a = [113, 115, 106, 145, 121, 151, 109, 140]
a[0] -> 113
a[1] -> 115
a[7] -> 140

grid =
[[115 144 111 143]
 [116 128 151 112]
 [150 109 135 120]
 [107 136 146 117]
 [149 109 135 120]]
grid[0][-4] = 115
grid[2][-1] = 120
grid[-1] = [149, 109, 135, 120]
grid[:, 3] = [143, 112, 120, 117, 120]
grid[0][-3] = 144
grid[-1][-2] = 135
grid[-4][-1] = 112
grid[:, -2] = [111, 151, 135, 146, 135]
grid[0] = [115, 144, 111, 143]

data =
[[133 125 102 132 131]
 [104 149 127 145 129]
 [129 110 130 155 133]
 [136 139 150 151 133]
 [133 121 124 141 117]
 [150 108 115 116 108]
 [137 127 126 139 123]
 [113 104 100 140 104]]
data[0, 0]	133
data[-5, -4]	139
data[1, 4]	129
data[-4, -4]	121
data[6, -5]	137
data[6]	[137, 127, 126, 139, 123]
data[-7, 2]	127
data[-1, -4]	104
data[6, -4]	127
data[7, -5]	113
data[2, -3]	130
data[5]	[150, 108, 115, 116, 108]
data[0, 1]	125
data[-5, 0]	136

X =
[[149 149 148 148 108 108 109 148 148 128 107 147]
 [126 126 126 126 129 130 129 126 126 128 130 126]
 [104 104 105 105 152 152 151 104 105 128 153 105]
 [103 103 104 105 151 152 150 104 104 128 152 105]
 [133 133 133 133 124 124 124 133 133 128 123 133]
 [139 139 138 138 117 117 118 139 138 128 117 138]]
Indices start at 0.
(0, 0)	149
(4, 7)	133
(5, 3)	138
(2, 8)	105
(0, 10)	107
(2, 1)	104
(3, 0)	103
(1, 2)	126
(0, 5)	108
(3, 3)	105
(5, 6)	118
(2, 6)	151
(0, 3)	148
(3, 8)	104
(1, 8)	126
(1, 9)	128
(2, 7)	104
(1, 3)	126
(2, 11)	105
(4, 1)	133
(0, 1)	149

x =
124	130	124	124	128	131	128	126
126	127	128	135	127	131	107	136
128	128	126	113	134	128	150	136
129	130	131	118	130	126	124	134
129	135	125	133	131	130	120	129
130	129	128	129	129	129	121	126
128	132	128	138	128	129	134	128
129	127	126	134	132	125	148	125
130	127	120	130	131	123	153	128
x[0,0] -> 124
x[:, 4] -> [128, 127, 134, 130, 131, 129, 128, 132, 131]
x[1] -> [126, 127, 128, 135, 127, 131, 107, 136]
x[6,6] -> 134
x[0] -> [124, 130, 124, 124, 128, 131, 128, 126]
x[:, 1] -> [130, 127, 128, 130, 135, 129, 132, 127, 127]
x[4,4] -> 131
x[1,7] -> 136
x[:, 2] -> [124, 128, 126, 131, 125, 128, 128, 126, 120]
x[4,3] -> 133
x[8,2] -> 120
x[1,6] -> 107
x[:, 6] -> [128, 107, 150, 124, 120, 121, 134, 148, 153]
x[0,1] -> 130
x[1,3] -> 135
x[8] -> [130, 127, 120, 130, 131, 123, 153, 128]
x[8,6] -> 153
x[2,6] -> 150
x[:, 0] -> [124, 126, 128, 129, 129, 130, 128, 129, 130]
x[2,1] -> 128
x[8,4] -> 131
x[6] -> [128, 132, 128, 138, 128, 129, 134, 128]
x[5] -> [130, 129, 128, 129, 129, 129, 121, 126]

W =
[[133 121 116 141 104 141 132 139 133 134 109]
 [114 137 125 129 125 122 131 123 115 124 121]
 [115 134 122 132 119 126 132 126 116 126 117]
 [136 120 116 141 104 141 131 140 135 134 109]
 [148 117 126 132 124 138 123 136 144 126 131]
 [132 122 116 142 104 140 132 139 132 134 109]
 [142 119 118 140 107 143 129 141 142 134 114]
 [132 126 133 118 144 123 118 122 128 118 138]
 [147 118 127 130 127 136 122 135 143 125 133]
 [113 135 125 127 126 122 129 122 113 123 121]
 [131 121 129 119 139 125 116 123 126 119 130]
 [129 124 117 141 104 138 133 137 130 133 109]
 [135 125 133 119 143 124 119 123 131 118 139]
 [114 137 126 129 126 122 131 123 115 124 122]]
Rows and columns are counted from 0.
(0, 0): 133
(3, 4): 104
(1, 2): 125
(5, 3): 142
(10, 9): 119
(5, 0): 132
(7, 5): 123
(1, 6): 131
(6, 0): 142
(3, 5): 141
(6, 5): 143
(7, 2): 133
(7, 1): 126
(8, 9): 125
(9, 4): 126
(7, 3): 118
(4, 7): 136
(8, 2): 127
(2, 9): 126
(12, 9): 118
(10, 6): 116
(4, 2): 126
(5, 7): 139
(4, 9): 126
(13, 7): 123
(4, 0): 148
(0, 10): 109
(13, 4): 126
(7, 0): 132
(6, 3): 140
(6, 6): 129
(9, 8): 113
(10, 3): 119
(13, 0): 114

arr = ((128, 129, 156, 132, 136, 129, 144, 145), (121, 131, 151, 131, 132, 122, 141, 158), (135, 137, 132, 110, 141, 132, 158, 144), (128, 122, 146, 144, 129, 131, 130, 135), (142, 143, 125, 127, 146, 144, 149, 147), (114, 105, 145, 138, 123, 116, 113, 124))
Indices start at 0.
(0, 0) => 128
(2, 1) => 137
(1, 7) => 158
(3, 6) => 130
(5, 6) => 113
(4, 2) => 125
(2, 5) => 132
(0, 6) => 144
(1, 2) => 151
(5, 2) => 145
(4, 7) => 147
(5, 5) => 116
(5, 0) => 114
(5, 7) => 124
(1, 3) => 131
(2, 7) => 144
(3, 0) => 128
(0, 1) => 129
(2, 2) => 132
(4, 5) => 144
(0, 5) => 129
(0, 3) => 132
(3, 5) => 131
(3, 3) => 144

B =
[[132 128 120 136 131 136 127]
 [130 128 130 150 131 102 138]
 [119 127 136 104 131 125 117]
 [134 130 127 134 118 125 131]
 [129 130 136 108 116 109 122]
 [132 136 125 131 134 128 122]
 [130 134 124 133 123 133 127]
 [138 138 116 144 137 143 122]
 [124 127 129 121 122 141 125]]
Indices start at 0.
(0, 0)	132
(1, 1)	128
(2, 6)	117
(7, 4)	137
(0, 4)	131
(8, 6)	125
(6, 0)	130
(4, 3)	108
(5, 5)	128
(1, 3)	150
(8, 4)	122
(3, 2)	127
(4, 1)	130
(4, 2)	136
(7, 3)	144
(3, 5)	125
(1, 0)	130
(2, 1)	127
(3, 4)	118
(6, 1)	134
(5, 4)	134
(0, 2)	120

M =
[[123 126 109 129 122 109 134]
 [120 130 115 131 130 129 117]
 [137 131 136 136 129 127 132]
 [119 130 136 136 119 125 119]
 [115 122 128 151 114 121 132]
 [126 148 111 133 135 133 110]
 [124 120 130 117 121 132 123]
 [123 130 134 131 112 130 141]
 [146 120 134 135 140 111 127]
 [125 118 116 134 137 136 133]
 [128 140 127 131 133 137 130]
 [134 119 135 116 123 115 129]]
M[0][0] => 123
M[9][5] => 136
M[4][2] => 128
M[:, 0] => [123, 120, 137, 119, 115, 126, 124, 123, 146, 125, 128, 134]
M[3][4] => 119
M[2][5] => 127
M[5][0] => 126
M[:, 4] => [122, 130, 129, 119, 114, 135, 121, 112, 140, 137, 133, 123]
M[3][2] => 136
M[0][3] => 129
M[2][0] => 137
M[3][0] => 119
M[4][6] => 132
M[:, 1] => [126, 130, 131, 130, 122, 148, 120, 130, 120, 118, 140, 119]
M[1][3] => 131
M[:, 6] => [134, 117, 132, 119, 132, 110, 123, 141, 127, 133, 130, 129]
M[6][4] => 121
M[3][5] => 125
M[5] => [126, 148, 111, 133, 135, 133, 110]
M[1] => [120, 130, 115, 131, 130, 129, 117]
M[3][1] => 130
M[6] => [124, 120, 130, 117, 121, 132, 123]
M[9][2] => 116
M[6][3] => 117
M[0] => [123, 126, 109, 129, 122, 109, 134]
M[1][0] => 120
M[10][6] => 130
M[9][1] => 118
M[9][3] => 134
M[0][2] => 109
M[4] => [115, 122, 128, 151, 114, 121, 132]

m =
array([[129, 113, 121, 130, 124, 125, 136, 118, 143, 134],
       [135, 126, 122, 125, 124, 125, 133, 112, 109, 144],
       [116, 118, 118, 149, 137, 112, 111, 112, 119, 120],
       [139, 140, 139, 131, 149, 130, 120, 125, 116, 143],
       [108, 124, 148, 130, 137, 113, 117, 118, 120, 113],
       [143, 150, 109, 148, 127, 110, 140, 114, 128, 117],
       [129, 118, 139, 135, 140, 142, 148, 114, 130, 118],
       [131, 147, 146, 121, 125, 148, 107, 145, 118, 141],
       [117, 126, 120, 121, 131, 137, 130, 125, 120, 113]])
Indices start at 0.
row 0 col 0 => 129
row 3 col 4 => 149
row 3 col 1 => 140
row 4 col 0 => 108
row 8 col 4 => 131
row 7 col 3 => 121
row 2 col 9 => 120
row 2 col 1 => 118
row 0 col 9 => 134
row 5 col 9 => 117
row 1 col 0 => 135
row 1 col 7 => 112
row 3 col 2 => 139
row 6 col 9 => 118
row 8 col 9 => 113
row 1 col 9 => 144
row 3 col 0 => 139
row 3 col 9 => 143
row 6 col 7 => 114
row 6 col 3 => 135
row 0 col 6 => 136
row 2 col 3 => 149
row 5 col 2 => 109
row 7 col 5 => 148
row 7 col 8 => 118
row 5 col 6 => 140
row 6 col 0 => 129
row 4 col 4 => 137
row 4 col 3 => 130
row 3 col 7 => 125
row 0 col 4 => 124
row 3 col 5 => 130
row 8 col 5 => 137
row 1 col 2 => 122
row 6 col 5 => 142
row 6 col 8 => 130
row 6 col 6 => 148
